Below is a small trained network, with its code and all its weights. Each question gives an input and a class and asks what happens when units are switched off, that is, made to give their printed mean instead of their output.

import numpy as np


def w(rows, s, z=0):
    codes = np.array(rows[::2]) - 128.0
    scale = np.full(codes.shape[1], s)
    scale[-1] = z or s
    return codes * scale


def f(y):
    return np.maximum(y, 0)


def log_softmax(a):
    a = a - a.max(-1, keepdims=True)
    return a - np.log(np.exp(a).sum(-1, keepdims=True))


def net(x, mask):
    res = np.array(x, float).reshape(1, 5) / 4 @ E
    y = f(res @ A[0][:, :-1].T + A[0][:, -1])
    res = res + np.where(mask, y, B[0][:, -1]) @ B[0][:, :-1]
    return log_softmax(res[-1] @ U[:, :-1].T + U[:, -1])


A, B = {}, {}
E = w([
[133,143,123,95,56,112,113,169,84,79],'x0',
[116,10,102,164,113,154,84,147,89,157],'x1',
[128,129,126,127,128,129,127,126,127,129],'x2',
[127,124,130,129,124,126,130,126,131,127],'x3',
[210,140,68,156,122,60,165,152,134,149],'x4',
],0.014)
A[0] = w([
[96,178,184,80,149,143,139,100,155,85,186],'N0',
[47,50,151,137,118,201,56,124,82,137,129],'N1',
[73,159,189,82,143,154,122,101,144,94,179],'N2',
[169,91,65,182,110,107,128,160,102,171,79],'N3',
[98,99,138,143,152,160,112,114,128,155,194],'N4',
[160,163,122,105,105,93,148,146,131,96,107],'N5',
[127,145,122,77,2,104,104,191,62,47,140],'N6',
[91,159,178,85,145,151,131,100,146,88,175],'N7',
[214,203,115,112,143,54,207,125,177,110,138],'N8',
[228,134,62,158,120,61,173,153,139,157,178],'N9',
[118,114,131,188,254,147,152,59,197,219,254],'N10',
[163,58,59,191,106,104,114,170,94,181,76],'N11',
[151,157,127,104,99,101,135,149,124,100,112],'N12',
[106,117,127,120,95,136,91,146,85,101,154],'N13',
[133,141,124,90,37,112,110,179,70,53,139],'N14',
],0.0082,0.0055)
B[0] = w([
[163,164,147,131,138,96,118,92,101,136,205],'N0',
[78,76,100,133,112,176,99,177,169,128,222],'N1',
[169,140,165,125,150,110,86,82,91,131,199],'N2',
[171,151,174,120,147,100,98,79,93,125,192],'N3',
[126,106,121,153,148,147,100,121,133,153,175],'N4',
[124,159,111,113,109,105,144,137,120,121,175],'N5',
[127,124,126,10,75,134,129,133,98,57,231],'N6',
[165,147,162,131,148,104,106,83,96,136,192],'N7',
[85,170,88,142,119,118,179,180,157,141,255],'N8',
[118,225,120,127,126,42,158,138,143,127,252],'N9',
[125,128,131,236,198,124,132,122,159,215,250],'N10',
[179,135,179,116,147,118,78,65,91,121,209],'N11',
[127,157,113,111,110,108,139,135,114,121,165],'N12',
[121,115,139,105,113,142,111,134,127,105,175],'N13',
[129,126,122,40,88,137,125,136,95,76,210],'N14',
],0.012,0.013)
U = w([
[247,141,200,198,195,102,96,43,107,183,209],'0',
[242,142,194,82,102,99,88,59,63,74,126],'1',
[37,155,53,206,158,94,192,182,225,173,119],'2',
[53,155,1,99,66,107,188,195,133,94,2],'3',
[31,55,83,204,152,213,94,152,209,178,194],'4',
[40,53,98,95,68,221,106,199,132,79,103],'5',
],0.0071,0.0017)

Each question gives the input, the list of numbers given to net, and the class t.
The units are the neurons (one row each of A and B). Each row of codes is followed by its name. A weight is (code - 128) times the scale printed after its matrix; where a second scale follows, it is the last column's (A, B and U).
mask holds one flag per neuron, in row order. A switched-off neuron (its flag False) gives its mean, the last column of its row in B, instead of its output. The means were averaged over made-up inputs and are rounded, as every weight is.
A unit's drop is (log p(t) with every unit on - log p(t) with that unit switched off) / (log p(t) with every unit on - log p(t) with every unit switched off).
The circuit of an input: a set's keep is (log p(t) with only the set's units on - log p(t) with every unit switched off) / (log p(t) with every unit on - log p(t) with every unit switched off). Starting from the 12 units with the biggest drops (on a tie, the unit counted first), units are removed one at a time, each time the one whose removal leaves the highest keep (on an exact tie, the one counted first), for as long as the keep stays at least 0.8.
circuit, biggest first: the units of the circuit, biggest drop first
most important unit: the unit with the biggest drop
k most important neurons: the k neurons with the biggest drops, biggest first
drop when u is switched off: that unit's drop, to one decimal
input [-7,6,6,6,0], class 4: most important unit => N1
input [-7,-3,-3,1,1], class 2: 3 most important neurons => N11; N3; N8
input [0,6,2,1,-5], class 4: 2 most important neurons => N6; N14
input [1,-7,-3,4,1], class 3: 4 most important neurons => N8; N10; N11; N3
input [2,1,5,-8,-6], class 5: 4 most important neurons => N1; N11; N3; N9
input [5,1,6,6,-6], class 5: 4 most important neurons => N1; N11; N3; N9
input [0,-1,2,8,-3], class 0: 2 most important neurons => N6; N14
input [-4,-3,8,-5,1], class 2: 2 most important neurons => N11; N3
input [1,4,5,3,-8], class 5: 2 most important neurons => N10; N1
input [-7,6,-4,5,0], class 4: drop when N1 is switched off => 0.9
input [1,4,8,-7,-3], class 5: drop when N10 is switched off => 0.5
input [-8,1,5,-2,-3], class 4: drop when N11 is switched off => 0.3
input [-3,-1,-3,-3,1], class 2: drop when N2 is switched off => 0.2
input [-6,6,1,1,-1], class 4: circuit, biggest first => N1
